Below are the code and all the weights of a small trained network. Each question names an input and a target symbol and asks about switching units off, where a switched-off unit gives its printed mean instead of its output.

import numpy as np


def w(rows, s, z=0):
    codes = np.array(rows[::2]) - 128.0
    scale = np.full(codes.shape[1], s)
    scale[-1] = z or s
    return codes * scale


def f(y):
    return np.maximum(y, 0)


def softmax(a):
    e = np.exp(a - a.max(-1, keepdims=True))
    return e / e.sum(-1, keepdims=True)


def log_softmax(a):
    a = a - a.max(-1, keepdims=True)
    return a - np.log(np.exp(a).sum(-1, keepdims=True))


def net(x, mask):
    ids = ['αγδεζηθλμξπστφψω'.index(c) for c in x.split()]
    T = len(ids)
    res = E[ids] + P[:T]
    u = 0
    for l in range(2):
        r = res
        for j in range(3):
            rows = slice(2 * j, 2 * j + 2)
            q, k, v = (r @ M[l][rows].T for M in (Q, K, V))
            z = softmax(np.where(np.tri(T) > 0, q @ k.T / 2**0.5, -1e9)) @ v
            o = O[l][rows]
            res = res + np.where(mask[u + j], z, o[:, -1]) @ o[:, :-1]
        u += 3
        y = f(res @ A[l][:, :-1].T + A[l][:, -1])
        res = res + np.where(mask[u : u + 8], y, B[l][:, -1]) @ B[l][:, :-1]
        u += 8
    return log_softmax(res[-1] @ U[:, :-1].T + U[:, -1])


Q, K, V, O, A, B = {}, {}, {}, {}, {}, {}
E = w([
[73,81,85,147,128,36,158],'α',
[178,114,126,110,146,83,194],'γ',
[176,135,130,118,145,89,166],'δ',
[174,140,138,159,135,33,119],'ε',
[174,142,130,140,140,105,159],'ζ',
[173,125,134,121,136,72,157],'η',
[176,145,124,101,155,71,166],'θ',
[176,127,113,121,148,129,188],'λ',
[178,113,121,107,149,102,181],'μ',
[154,134,119,134,141,126,170],'ξ',
[61,145,111,187,131,4,104],'π',
[57,94,145,152,97,131,143],'σ',
[171,156,198,134,117,89,115],'τ',
[155,193,103,51,170,158,235],'φ',
[22,195,171,176,112,229,168],'ψ',
[78,50,128,48,93,139,216],'ω',
],0.015)
P = w([
[166,131,50,161,137,148,131],'0',
[132,51,149,205,232,113,171],'1',
[138,99,108,67,180,159,63],'2',
[131,167,104,165,94,109,209],'3',
[104,62,191,171,201,86,171],'4',
[106,140,121,20,166,125,85],'5',
[102,191,137,137,46,92,210],'6',
[74,77,225,140,167,63,165],'7',
[68,161,123,3,138,113,114],'8',
[77,209,152,111,1,78,183],'9',
[24,85,238,123,149,60,168],'10',
],0.017)
Q[0] = w([
[163,92,81,81,107,200,7],'L0H0',
[169,159,96,172,23,135,174],'L0H0',
[122,87,125,106,167,139,58],'L0H1',
[143,211,100,103,131,112,115],'L0H1',
[117,63,118,157,192,148,72],'L0H2',
[133,102,102,207,85,67,170],'L0H2',
],0.015)
K[0] = w([
[237,114,91,190,169,157,123],'L0H0',
[6,80,63,174,120,120,130],'L0H0',
[192,111,80,154,165,176,119],'L0H1',
[88,122,94,51,120,97,126],'L0H1',
[183,75,49,169,123,130,122],'L0H2',
[165,149,182,185,136,154,210],'L0H2',
],0.016)
V[0] = w([
[120,6,45,115,96,80,168],'L0H0',
[147,72,156,100,85,233,194],'L0H0',
[115,140,66,140,121,112,104],'L0H1',
[88,68,117,66,127,141,108],'L0H1',
[123,123,174,109,103,153,126],'L0H2',
[170,83,154,101,87,175,156],'L0H2',
],0.011)
O[0] = w([
[3,25,84,111,27,61,158,51],'L0H0',
[236,103,203,106,42,209,152,77],'L0H0',
[190,180,156,101,108,141,85,68],'L0H1',
[60,106,163,129,56,91,117,1],'L0H1',
[170,182,92,176,144,56,101,117],'L0H2',
[70,114,115,181,111,62,165,60],'L0H2',
],0.0072,0.0035)
A[0] = w([
[120,116,174,134,165,111,19,133],'L0N0',
[117,91,110,2,107,124,15,76],'L0N1',
[172,196,13,164,118,93,140,74],'L0N2',
[120,86,200,237,101,113,91,3],'L0N3',
[132,84,180,134,83,99,193,13],'L0N4',
[108,189,132,118,130,193,57,54],'L0N5',
[189,96,230,67,152,155,99,56],'L0N6',
[174,111,40,191,75,192,126,3],'L0N7',
],0.009,0.0054)
B[0] = w([
[178,67,114,95,135,134,192,216],'L0N0',
[175,183,41,236,70,138,242,212],'L0N1',
[159,131,254,147,152,175,166,213],'L0N2',
[154,97,92,89,199,224,202,165],'L0N3',
[182,121,84,77,124,119,70,201],'L0N4',
[87,62,86,85,123,182,99,182],'L0N5',
[51,131,85,166,118,93,172,253],'L0N6',
[126,101,56,161,128,211,173,144],'L0N7',
],0.0085,0.0062)
Q[1] = w([
[165,153,126,106,128,66,136],'L1H0',
[152,186,12,126,130,116,111],'L1H0',
[116,61,120,142,154,146,150],'L1H1',
[159,202,109,1,100,238,140],'L1H1',
[102,142,135,160,48,151,124],'L1H2',
[229,138,194,169,135,176,125],'L1H2',
],0.0097)
K[1] = w([
[138,186,122,93,105,92,84],'L1H0',
[61,210,117,89,94,144,95],'L1H0',
[138,176,134,35,101,125,162],'L1H1',
[192,2,98,181,190,140,127],'L1H1',
[154,40,101,199,158,139,153],'L1H2',
[60,150,171,118,88,165,134],'L1H2',
],0.011)
V[1] = w([
[202,37,84,251,69,65,100],'L1H0',
[174,182,164,184,58,2,163],'L1H0',
[234,109,154,228,14,49,104],'L1H1',
[98,100,242,176,147,118,80],'L1H1',
[203,108,134,152,103,5,143],'L1H2',
[181,194,146,9,138,46,199],'L1H2',
],0.005)
O[1] = w([
[8,220,147,30,126,180,89,172],'L1H0',
[3,59,135,83,120,249,179,84],'L1H0',
[103,71,196,122,113,116,128,5],'L1H1',
[79,83,141,150,109,172,52,6],'L1H1',
[238,31,124,197,151,123,114,32],'L1H2',
[204,114,8,78,211,167,137,174],'L1H2',
],0.0057,0.0026)
A[1] = w([
[112,119,182,135,196,209,76,182],'L1N0',
[141,246,83,99,7,176,181,141],'L1N1',
[78,91,63,155,125,16,119,104],'L1N2',
[138,114,63,244,92,195,177,60],'L1N3',
[120,254,142,239,75,154,112,1],'L1N4',
[52,98,144,174,43,121,140,148],'L1N5',
[94,125,159,185,204,121,196,108],'L1N6',
[186,50,54,143,129,186,169,71],'L1N7',
],0.0084,0.0086)
B[1] = w([
[204,135,116,136,87,5,171,173],'L1N0',
[134,36,162,205,132,151,69,254],'L1N1',
[183,135,203,137,103,246,146,179],'L1N2',
[63,180,214,64,131,66,71,172],'L1N3',
[149,103,122,37,193,105,222,175],'L1N4',
[191,145,37,119,165,142,163,168],'L1N5',
[75,142,96,135,108,124,1,239],'L1N6',
[105,172,176,35,104,130,86,188],'L1N7',
],0.0087,0.014)
U = w([
[96,113,42,153,131,128,254,202],'α',
[75,94,124,42,127,91,181,110],'γ',
[123,127,106,115,137,148,123,127],'δ',
[117,33,97,154,179,43,76,117],'ε',
[132,139,141,132,104,132,105,150],'ζ',
[103,94,104,112,157,141,150,123],'η',
[143,192,13,23,218,195,138,127],'θ',
[72,122,181,81,111,138,59,33],'λ',
[103,115,117,104,134,135,140,119],'μ',
[55,73,133,147,166,193,83,74],'ξ',
[37,223,110,184,121,120,181,254],'π',
[105,95,108,197,91,115,150,198],'σ',
[218,180,105,169,113,133,120,123],'τ',
[150,147,130,85,160,208,84,51],'φ',
[109,100,183,141,176,158,176,108],'ψ',
[111,48,100,130,114,126,112,146],'ω',
],0.0086,0.0061)

Each question gives the input, a string of symbols that net reads in full, and the target symbol t.
The units are the heads (2 rows each of Q, K, V and O) and the neurons (one row each of A and B). Each row of codes is followed by its name. A weight is (code - 128) times the scale printed after its matrix; where a second scale follows, it is the last column's (O, A, B and U).
mask holds one flag per unit, layer by layer, with each layer's heads first. A switched-off unit (its flag False) gives its mean, the last column of its rows in O or B, instead of its output. The means were averaged over made-up inputs and are rounded, as every weight is.
A unit's drop is (log p(t) with every unit on - log p(t) with that unit switched off) / (log p(t) with every unit on - log p(t) with every unit switched off).
The circuit of an input: a set's keep is (log p(t) with only the set's units on - log p(t) with every unit switched off) / (log p(t) with every unit on - log p(t) with every unit switched off). Starting from the 12 units with the biggest drops (on a tie, the unit counted first), units are removed one at a time, each time the one whose removal leaves the highest keep (on an exact tie, the one counted first), for as long as the keep stays at least 0.8.
units of the circuit, in order: the units of the circuit, biggest drop first
unit that matters most: the unit with the biggest drop
k most important neurons: the k neurons with the biggest drops, biggest first
top k neurons in layer l: the k neurons of layer l with the biggest drops, biggest first
heads that matter: for each layer, one digit per head in row order, 1 if its drop is at least 0.15 and else 0, layers parted by /
input τ μ τ ω, target ω: heads that matter : 100 / 000
input φ λ ψ ψ φ π, target τ: units of the circuit, in order : L1H0, L0N1, L1N2
input α η τ ψ, target ψ: heads that matter : 100 / 001
input τ σ γ φ μ, target θ: units of the circuit, in order : L1N1, L1H2
input λ τ π τ μ τ τ τ δ δ, target π: units of the circuit, in order : L0H0
input τ τ ζ η ζ α φ, target α: heads that matter : 110 / 100
input π ψ τ ψ λ τ φ ξ, target θ: units of the circuit, in order : L1H2, L1N1
input α α π τ η ψ, target λ: 2 most important neurons : L0N1, L1N3
input ε σ μ ε α α α π, target ξ: units of the circuit, in order : L1N2, L0H0
input φ τ τ α τ φ θ, target α: units of the circuit, in order : L0H0, L1N5
input τ π π γ τ α π ξ τ μ φ, target θ: units of the circuit, in order : L1H2, L0H0
input π τ τ, target λ: heads that matter : 001 / 000
input ψ α π ξ ξ, target ξ: 2 most important neurons : L1N2, L1N6
input π π ψ φ ψ τ, target τ: unit that matters most : L1H0
input τ τ ψ τ ω π τ φ η μ, target π: top 2 neurons in layer 0 : L0N2, L0N4
input π η ψ, target λ: heads that matter : 001 / 000
input μ τ τ φ λ, target θ: units of the circuit, in order : L1H2, L1N1
input τ σ φ τ τ π τ μ τ, target λ: heads that matter : 101 / 100
input τ τ ω φ ε τ φ μ, target θ: units of the circuit, in order : L1N1, L1H2
input π τ ψ θ ζ ω φ, target ω: 2 most important neurons : L1N1, L0N4
input ψ τ α, target τ: unit that matters most : L1H0
input π τ τ λ ψ τ π π τ, target θ: units of the circuit, in order : L0H0, L1H2
input π φ ω α η, target γ: units of the circuit, in order : L0H0, L1N1
input π θ π, target λ: heads that matter : 101 / 000
